cols: Z H J V Y M
<81>: [+9.08,+9.08,-3.63,+9.09,-2.96,-3.89]
<5>: [+1.08,+1.08,+4.32,+1.08,+5.04,+4.48]
<135>: [+4.21,+4.20,-3.74,+4.22,+1.91,-3.69]
<45>: [+4.13,+4.12,+2.49,+4.13,+1.99,+2.53]
<156>: [+2.10,+2.10,+0.47,+2.10,+4.02,+0.66]
<100>: [+3.27,+3.27,-0.69,+3.28,+2.85,-0.57]
col: [+5.04,+1.91]
Y
col: [-3.69,+2.53,+0.66]
M
col: [+2.53,+0.66,-0.57]
M
col: [+0.47,-0.69]
J

cols: N U C T D
<15>: [+7.02,-1.52,+7.04,-6.95,-1.65]
<129>: [-0.97,-1.57,-1.02,+0.81,-1.52]
<110>: [-6.59,+7.68,-6.50,+6.96,+7.79]
<183>: [-4.88,+2.15,-4.92,+4.73,+2.13]
<176>: [+0.39,+2.54,+0.43,-0.29,+2.48]
<126>: [+1.00,+2.70,+1.07,-0.72,+2.73]
<188>: [+1.34,+1.76,+1.38,-1.21,+1.68]
<149>: [-1.17,+4.73,-1.10,+1.44,+4.71]
<35>: [-2.83,+2.37,-2.80,+2.97,+2.42]
col: [-1.65,-1.52,+7.79,+2.13]
D
col: [+1.07,+1.38]
C
col: [-0.97,-6.59,-4.88,+0.39,+1.00,+1.34,-1.17,-2.83]
N
col: [+1.34,-1.17]
N

cols: E F K G
<22>: [-0.17,+7.33,+6.62,+2.16]
<132>: [-0.28,+7.27,-1.72,+2.27]
<42>: [-0.32,+7.12,+6.00,+2.30]
<92>: [-0.23,+7.21,+6.04,+2.14]
<163>: [-0.28,+7.27,+6.11,+2.30]
<32>: [-0.28,+7.27,-1.72,+2.30]
<31>: [-0.17,+7.33,+6.32,+2.22]
col: [+2.16,+2.27,+2.30]
G
col: [+6.00,+6.04,+6.11,-1.72]
K
col: [-0.32,-0.23,-0.28,-0.28]
E

cols: Q A W X P B S
<114>: [+8.86,+7.34,-0.87,+6.96,-6.41,+8.56,+5.45]
<123>: [-3.28,-5.42,-6.32,-3.09,-5.65,-1.84,-6.47]
<38>: [+8.26,-5.65,+5.14,+5.38,-2.38,+3.20,+4.34]
<164>: [+7.11,-7.85,+6.23,-1.44,-3.64,+1.77,+6.41]
<67>: [+5.08,+0.45,+8.97,-5.91,+6.60,-5.87,+8.72]
<125>: [-6.31,+4.63,+0.77,-5.50,+0.93,+0.67,+5.70]
<80>: [-7.11,-2.38,-6.97,+4.23,-4.25,+5.86,-7.63]
col: [+7.34,-5.42,-5.65,-7.85]
A
col: [-3.28,+8.26,+7.11,+5.08,-6.31]
Q
col: [+8.97,+0.77,-6.97]
W
col: [-5.50,+4.23]
X

cols: suvo Nales gela lipal zutok
<19>: [+0.41,+3.42,+4.93,+1.47,-4.08]
<56>: [+3.32,+3.50,+1.19,+3.77,-2.85]
<184>: [-1.70,-0.49,-2.41,+2.13,+5.34]
<185>: [+5.25,+0.82,+3.70,+2.90,-3.83]
<103>: [-4.01,-1.21,-1.37,+0.65,-2.09]
<131>: [-0.84,+2.65,+5.48,+4.52,-0.17]
<29>: [+1.40,+3.50,+3.53,+6.89,+0.04]
<197>: [+0.41,+3.42,+4.93,+1.47,+6.38]
<137>: [-0.80,-3.26,-5.36,-2.64,+4.16]
<193>: [-0.84,+2.65,+2.14,+4.52,-0.17]
col: [+0.04,+6.38,+4.16,-0.17]
zutok
col: [+1.19,-2.41,+3.70]
gela
col: [+3.70,-1.37,+5.48,+3.53,+4.93,-5.36]
gela
col: [+5.34,-3.83,-2.09]
zutok

cols: dob parum noni Metam Mub ruvok fim
<59>: [+1.97,-4.40,+1.22,+2.75,+2.48,+1.07,-1.40]
<49>: [+9.32,+5.31,+0.22,+2.35,+9.01,+9.44,+3.20]
<57>: [-7.57,+2.53,+2.35,-2.84,-8.05,-7.15,-1.49]
col: [+1.97,+9.32]
dob
col: [+9.32,-7.57]
dob
col: [+9.44,-7.15]
ruvok
col: [+2.48,+9.01]
Mub

cols: sozuz ruteb Mozok vef femov Sumum tirom Nipi
<94>: [+2.87,-2.17,-0.52,-3.13,+1.57,-1.73,-2.66,+2.88]
<101>: [+4.48,-2.10,+4.00,-0.66,-2.95,+3.58,+0.01,+3.03]
<141>: [+1.38,-0.45,+0.70,-1.70,-2.11,+1.02,-2.06,-0.25]
<30>: [+1.39,-0.75,+0.66,-2.48,+0.17,+0.58,-1.61,+2.05]
<88>: [+2.87,-2.17,-0.52,-3.13,+1.57,-1.73,-0.75,+2.88]
<74>: [+4.85,-2.76,+4.06,+1.03,-2.51,+3.96,+0.86,+3.56]
<115>: [+0.04,+1.29,-0.79,-1.11,-0.29,+2.50,-2.21,+1.19]
<112>: [+1.06,-1.96,-1.20,-0.89,+1.70,-1.01,-2.04,+2.45]
<170>: [+8.48,-6.75,+8.17,+0.83,-7.96,+7.24,-1.03,+7.14]
<162>: [+8.48,-6.75,+8.17,+0.83,-3.37,+4.34,+0.48,+3.36]
<192>: [+1.65,-0.33,+0.34,-2.93,-0.10,-0.40,-1.59,+0.58]
col: [+3.03,-0.25,+2.05,+2.88,+3.56,+1.19,+2.45,+7.14,+3.36]
Nipi
col: [+3.56,+1.19,+2.45,+7.14,+3.36,+0.58]
Nipi
col: [+2.87,+4.85,+0.04,+1.06,+8.48,+8.48,+1.65]
sozuz
col: [+1.39,+2.87,+4.85,+0.04,+1.06,+8.48,+8.48]
sozuz
col: [-2.06,-1.61,-0.75,+0.86]
tirom
col: [+1.03,-1.11,-0.89]
vef
col: [-3.13,-0.66,-1.70,-2.48]
vef

cols: dekup tugod rumis vom Gura giset
<82>: [-7.01,-2.60,+7.61,-4.59,+4.00,+5.87]
<11>: [-4.85,+5.16,-8.28,-6.07,+0.07,-5.86]
<76>: [-7.01,-2.60,+7.61,-4.59,-1.52,+5.87]
<24>: [-4.85,+5.16,-8.28,+9.55,+0.07,-5.86]
col: [+4.00,+0.07]
Gura
col: [+0.07,-1.52]
Gura

cols: nono bado bom Vite Nemub ludi Lozi Bova nemer
<90>: [-6.66,-3.99,-5.12,+4.09,+3.89,-1.99,-3.56,+7.53,+7.62]
<75>: [-8.11,-1.62,-0.18,+4.90,+2.74,-7.35,+5.98,-5.34,-3.15]
<48>: [-2.50,+3.22,-0.69,-7.41,-7.22,+4.21,-7.87,-2.32,-7.96]
<106>: [-1.12,+7.34,-3.35,-8.57,+6.72,-1.99,-0.72,-2.25,+1.41]
col: [-7.41,-8.57]
Vite
col: [-8.11,-2.50,-1.12]
nono
col: [+4.09,+4.90,-7.41]
Vite
col: [-5.12,-0.18]
bom
col: [+7.62,-3.15,-7.96]
nemer

cols: sol mep Mibod sibud Lifes zez Voruk geb zugo
<130>: [-7.83,-3.79,+3.18,+2.15,-1.50,+0.68,+0.05,+0.00,-0.21]
<99>: [-2.07,+1.76,-4.13,+3.11,-0.80,+0.01,+0.77,+0.09,-0.17]
<111>: [+3.15,+3.64,-4.26,-2.84,+0.13,-1.12,+0.16,+0.52,-0.49]
<60>: [+3.15,+3.64,-4.26,-2.84,-3.87,-0.84,+0.26,+0.25,-0.35]
col: [+0.68,+0.01]
zez
col: [-0.80,+0.13]
Lifes
col: [+0.01,-1.12,-0.84]
zez
col: [-2.84,-2.84]
sibud
col: [+3.15,+3.15]
sol
col: [+0.05,+0.77,+0.16]
Voruk

cols: rino bemab toz led rit Megu
<14>: [+0.71,-4.81,-5.84,-0.61,+7.95,+5.93]
<10>: [+6.11,+6.68,-4.61,-4.18,-6.01,+3.75]
<121>: [-7.95,+1.16,-4.19,-1.60,+6.12,+4.63]
<51>: [-3.27,+0.46,-0.29,-7.56,+9.21,-2.12]
<116>: [-3.27,+0.46,-5.15,-7.56,+9.21,-2.12]
col: [-4.61,-4.19,-0.29,-5.15]
toz
col: [-0.61,-4.18,-1.60]
led
col: [+5.93,+3.75,+4.63]
Megu
col: [+7.95,-6.01,+6.12,+9.21]
rit

cols: kire Rova mim Fakot
<58>: [+6.05,-4.04,+4.11,+1.28]
<70>: [+6.02,-3.97,+3.89,+1.19]
<93>: [-5.75,+5.46,-4.38,-8.37]
<158>: [+5.98,-4.10,+4.02,+1.16]
<21>: [+4.06,-1.84,+2.57,-2.62]
<78>: [+5.57,-5.49,+3.92,+8.46]
col: [-3.97,+5.46,-4.10,-1.84,-5.49]
Rova
col: [-1.84,-5.49]
Rova
col: [+1.28,+1.19,-8.37]
Fakot
col: [+2.57,+3.92]
mim
col: [-3.97,+5.46]
Rova
col: [+1.19,-8.37,+1.16,-2.62]
Fakot

cols: teb monon ded dufez ruz tenu
<153>: [-6.71,-2.63,+8.65,+0.29,+6.50,-6.56]
<139>: [-7.86,+5.07,+3.35,+0.33,-1.43,-2.52]
<154>: [-2.66,+2.11,+0.81,+0.11,-0.91,-0.61]
<50>: [-4.13,-1.06,+4.86,+0.18,+3.39,-3.69]
<47>: [-1.10,+8.30,-5.84,+0.03,-8.62,+4.45]
<16>: [-5.36,-2.57,+7.30,+0.23,+5.71,-5.54]
col: [+2.11,-1.06,+8.30]
monon
col: [-6.71,-7.86,-2.66,-4.13]
teb
col: [-1.10,-5.36]
teb
col: [-6.56,-2.52,-0.61,-3.69,+4.45]
tenu

cols: sase mize nupef bet Bibe supu Bas vemu
<52>: [-1.31,-0.92,-0.74,+2.77,-0.19,-9.22,-0.66,-0.25]
<102>: [-0.15,-0.85,+0.36,-1.19,+0.86,+6.61,+5.52,+4.23]
<91>: [-1.31,-0.92,-0.74,+2.77,-0.19,+2.03,-1.64,+1.70]
<43>: [-3.87,-0.31,-2.33,-1.05,+2.29,-4.92,+5.98,-0.96]
col: [+0.86,-0.19]
Bibe
col: [+2.77,-1.19,+2.77]
bet

cols: meb vizev vure Beme Zofup kupi dadut sipo
<62>: [-3.70,+0.89,-4.56,+3.17,+4.66,+0.91,+6.15,-2.56]
<108>: [-4.59,+4.65,+1.87,+3.42,+4.05,+9.04,+6.42,+5.90]
<122>: [-1.71,-8.40,-1.07,-3.78,+7.60,-6.90,-4.98,-0.26]
<127>: [+5.16,-4.14,+5.55,+5.47,+7.23,+5.26,-6.22,-0.54]
<41>: [+4.00,-3.74,+4.60,+5.58,+5.53,+6.07,-4.20,-1.61]
<17>: [-4.21,-6.02,-5.38,-2.07,+3.36,-5.38,-5.66,-3.22]
col: [+5.55,+4.60]
vure
col: [+3.42,-3.78]
Beme
col: [-4.98,-6.22,-4.20,-5.66]
dadut
col: [-8.40,-4.14]
vizev

cols: boluv Zekov Mup nak bol febe Kazu
<23>: [+0.83,-4.84,-3.21,+0.46,+2.05,-3.16,+1.47]
<148>: [+1.38,+2.20,+2.79,-2.55,+0.66,-4.01,+1.80]
<12>: [+1.58,+1.09,+3.40,+3.20,+1.52,+0.75,+1.13]
<40>: [+0.29,-6.86,-3.87,-2.74,+1.72,-1.82,-1.64]
<87>: [+1.31,+9.35,-6.34,+0.02,-1.99,-5.01,-0.19]
<34>: [-1.92,-3.15,-2.53,+1.08,+0.73,-6.26,-0.41]
col: [+1.09,-6.86]
Zekov
col: [-1.64,-0.19,-0.41]
Kazu
col: [-3.16,-4.01,+0.75,-1.82,-5.01]
febe
col: [+2.79,+3.40,-3.87,-6.34]
Mup
col: [+0.46,-2.55]
nak
col: [+0.75,-1.82,-5.01]
febe
col: [+1.09,-6.86,+9.35]
Zekov

cols: giv vak Kone liv neno
<89>: [+3.18,-4.13,-1.98,-3.94,+0.71]
<83>: [+0.56,-4.13,-1.98,-3.94,+0.71]
<27>: [+4.06,+1.75,+0.19,+4.64,-7.65]
col: [-4.13,+1.75]
vak
col: [-1.98,-1.98]
Kone
col: [-3.94,+4.64]
liv
col: [+0.56,+4.06]
giv
col: [+3.18,+0.56]
giv
col: [+0.71,-7.65]
neno

cols: Ruv febop muber bipe Les mip lik fevi meki zom
<46>: [+3.94,+2.69,+2.57,+1.09,+0.23,+1.37,-0.09,-1.77,-3.31,+0.83]
<2>: [+1.49,+2.29,+0.51,+2.26,-0.62,+1.37,-0.09,-1.77,-3.31,-0.49]
<61>: [+3.94,+2.69,+2.57,+1.09,+0.23,+0.79,+0.00,-0.71,-2.42,+1.12]
<98>: [-4.11,-2.67,+0.10,+0.53,+2.70,-0.98,+2.90,+2.57,+4.56,-1.32]
col: [+0.83,-0.49,+1.12]
zom
col: [+2.69,+2.29]
febop
col: [-0.62,+0.23,+2.70]
Les
col: [+0.23,-0.62,+0.23]
Les
col: [+2.29,+2.69]
febop

cols: goli laraf vum loza Pulom Vut par
<85>: [-0.14,+0.37,+4.57,-0.31,+0.54,+2.27,+0.28]
<3>: [-0.28,+2.06,+9.35,+2.47,-0.16,+0.97,+0.37]
<18>: [-1.00,+0.96,-0.19,-1.46,+0.31,+5.39,+6.94]
<13>: [-0.59,+1.94,+8.81,+2.39,-0.17,+0.45,-0.22]
<6>: [-0.14,+0.37,+4.57,+7.47,+0.54,+2.27,+0.28]
col: [-0.14,-0.28]
goli
col: [+0.97,+5.39]
Vut
col: [+5.39,+0.45]
Vut
col: [-1.46,+2.39,+7.47]
loza

cols: Vata bival bafaz meva sibiv buf Kuni noko rulik
<8>: [+0.43,-0.24,-0.31,-0.42,-0.25,+0.01,-0.68,+0.78,+0.23]
<97>: [-0.10,-0.18,+0.72,+0.48,-0.04,+0.72,-0.68,-0.04,+7.82]
<54>: [-0.13,+3.97,+1.84,-0.66,-0.93,+0.29,+0.11,+0.20,-0.55]
col: [-0.25,-0.04]
sibiv
col: [-0.04,-0.93]
sibiv
col: [-0.31,+0.72]
bafaz

cols: kigit legil nitu kulek kufep Vafad
<55>: [-6.68,+2.20,+0.94,+7.32,-4.79,-5.88]
<134>: [-6.54,+4.24,-0.01,-1.93,+5.49,-3.81]
<28>: [+8.28,-2.14,+3.34,-0.71,-3.27,-0.17]
<4>: [+8.28,-2.14,+3.34,-0.71,-3.27,+4.39]
col: [-0.01,+3.34]
nitu
col: [-0.71,-0.71]
kulek
col: [+4.24,-2.14]
legil
col: [+5.49,-3.27]
kufep
col: [-5.88,-3.81,-0.17]
Vafad
col: [+7.32,-1.93,-0.71]
kulek
col: [+8.28,+8.28]
kigit

cols: zagob sufo Lun Sok luk vop mav gudi balek peg
<65>: [-1.36,+0.73,-1.01,-5.50,+0.77,-2.37,-4.73,+0.00,-6.84,+1.65]
<219>: [+4.54,-3.03,+3.34,-0.24,-2.84,-5.82,+0.58,+5.23,+3.28,+0.04]
<159>: [-1.70,+0.14,-5.70,-1.98,+2.49,+0.08,+1.17,+2.73,+4.60,+3.99]
<216>: [+4.34,-1.66,+5.42,+2.78,-2.43,+3.22,+3.30,+6.09,+3.76,-3.33]
<190>: [+3.65,-1.69,+3.50,+1.16,-3.06,-0.08,+4.98,+4.44,+5.79,-3.51]
<212>: [-1.69,+0.48,+2.12,-5.88,-3.15,-1.89,-5.58,-1.48,-4.93,+0.31]
<9>: [-7.22,+4.55,-5.88,+1.28,+4.57,+5.55,-0.27,-1.61,+4.93,+3.07]
<86>: [+6.36,-2.79,+7.07,+0.97,-3.92,+1.52,+2.58,+3.68,+4.53,-2.63]
<189>: [+2.87,-1.04,+5.77,+1.52,-4.93,+2.35,+4.10,+5.60,+5.87,-4.67]
<107>: [+3.88,-3.12,+4.70,+0.90,-4.72,+4.00,+2.40,+5.20,+2.35,-4.01]
<199>: [-1.90,+3.37,-4.98,-1.28,+4.74,+1.60,+0.84,+1.45,+4.60,+4.05]
<64>: [-1.36,+0.73,-1.01,-5.50,+4.87,-2.37,-4.73,+0.00,-6.84,+1.65]
col: [+7.07,+5.77,+4.70,-4.98]
Lun
col: [+0.77,-2.84,+2.49,-2.43,-3.06,-3.15,+4.57]
luk
col: [+2.12,-5.88,+7.07,+5.77,+4.70,-4.98]
Lun
col: [+4.54,-1.70]
zagob
col: [-1.69,-7.22]
zagob
col: [+4.55,-2.79,-1.04]
sufo

cols: livu Vun Zep Mol sipup
<25>: [+8.20,+3.93,+2.42,-0.43,-4.85]
<113>: [+7.46,+3.95,+1.55,-0.88,-5.69]
<53>: [+7.88,+3.85,+1.91,-0.59,-5.19]
<26>: [+7.70,+3.96,+1.67,-0.71,-5.46]
<63>: [+7.31,+3.77,+1.27,-1.05,-5.70]
col: [+7.70,+7.31]
livu
col: [-5.69,-5.19]
sipup
col: [+1.55,+1.91,+1.67,+1.27]
Zep
col: [+3.93,+3.95,+3.85]
Vun

cols: riv Bezez pepo vozen liku Salut Bon Riseg fovud zudug
<96>: [-4.33,+8.10,+5.85,+3.24,+2.44,+5.24,-1.17,-2.87,-1.85,+1.20]
<39>: [-6.69,-4.31,-7.60,+5.21,-8.40,-3.22,+1.99,-4.98,+5.25,-7.23]
<33>: [+8.32,-7.29,+8.90,+3.47,+8.59,-1.12,-7.11,+4.79,-8.26,-3.90]
col: [-4.98,+4.79]
Riseg
col: [-4.31,-7.29]
Bezez
col: [-4.33,-6.69]
riv
col: [-7.23,-3.90]
zudug
col: [+2.44,-8.40]
liku

